Look-ups in named tables: a row name and a column name give one cell, copied from the table.

Gafik:
,Zatu,Rez,Fud,Vos
Val,0.444,0.453,0.353,0.684
Mov,0.402,0.527,0.676,0.681
Rom,0.410,0.427,0.767,0.442
Das,0.498,0.867,0.171,0.504
Giv,0.549,0.598,0.228,0.399
Pem,0.548,0.148,0.109,0.403
Pozur,0.623,0.415,0.505,0.419
Dosub,0.932,0.769,0.617,0.340
Gafar,0.529,0.954,0.658,0.573

What is the Fud of Pem in Gafik? 0.109
What is the Vos of Giv in Gafik? 0.399
What is the Vos of Rom in Gafik? 0.442
What is the Fud of Pozur in Gafik? 0.505
What is the Fud of Giv in Gafik? 0.228
What is the Zatu of Pozur in Gafik? 0.623
What is the Zatu of Gafar in Gafik? 0.529
What is the Zatu of Pem in Gafik? 0.548
What is the Zatu of Mov in Gafik? 0.402
What is the Vos of Val in Gafik? 0.684
What is the Zatu of Giv in Gafik? 0.549
Row with the largest Fud: Rom

Donoze
|  | Razim | Miti |
|---|---|---|
| Zad | -177 | 465 |
| Tifed | -154 | 96 |
| Sevud | -747 | -448 |
| Sok | 385 | 141 |
| Gufudo | 577 | 188 |

What is the Miti of Tifed in Donoze?
96
What is the Razim of Sok in Donoze?
385
What is the Razim of Zad in Donoze?
-177
What is the Miti of Sevud in Donoze?
-448
What is the Miti of Zad in Donoze?
465
What is the Miti of Gufudo in Donoze?
188
What is the Miti of Sok in Donoze?
141
What is the Razim of Sevud in Donoze?
-747
What is the Razim of Gufudo in Donoze?
577
What is the Razim of Tifed in Donoze?
-154
Row with the largest Miti: Zad

Table Veta
|  | Fale | Naredal | Foti | Tozo | Refuf | Per | Duz |
|---|---|---|---|---|---|---|---|
| Reg | 40 | 65 | 57 | 62 | 64 | 58 | 57 |
| Nukepup | 51 | 54 | 71 | 46 | 52 | 59 | 68 |
| Susa | 51 | 84 | 32 | 64 | 40 | 55 | 28 |
| Mamaveb | 61 | 68 | 51 | 46 | 50 | 51 | 37 |
| Nuse | 61 | 49 | 40 | 45 | 40 | 13 | 40 |
| Mag | 58 | 61 | 43 | 49 | 54 | 42 | 44 |

Per of Nukepup is 59
Fale of Mag is 58
Per of Nuse is 13
Refuf of Mamaveb is 50
Fale of Susa is 51
Fale of Reg is 40
Fale of Mamaveb is 61
Tozo of Mamaveb is 46
Foti of Mamaveb is 51
Tozo of Nuse is 45
Duz of Nukepup is 68
Refuf of Reg is 64
Naredal of Mamaveb is 68
Row with the largest Duz: Nukepup

Lem
|  | Nokelon | Vena | Tasonan | Sarofo | Bok | Mubogev | Vavo | Koguka | Muzabo | Milufo |
|---|---|---|---|---|---|---|---|---|---|---|
| Luziza | 75 | 178 | 194 | 86 | 114 | 117 | 12 | 89 | 47 | 120 |
| Bofeza | 144 | 223 | 15 | 110 | 151 | 154 | 126 | 88 | 147 | 128 |
| Fol | 140 | 225 | 23 | 111 | 148 | 166 | 146 | 87 | 158 | 131 |

What is the Nokelon of Luziza in Lem?
75
What is the Vavo of Bofeza in Lem?
126
What is the Tasonan of Bofeza in Lem?
15
What is the Koguka of Fol in Lem?
87
What is the Vavo of Luziza in Lem?
12
What is the Vena of Fol in Lem?
225
What is the Bok of Bofeza in Lem?
151
What is the Nokelon of Bofeza in Lem?
144
What is the Milufo of Luziza in Lem?
120
What is the Koguka of Luziza in Lem?
89
Row with the largest Koguka: Luziza

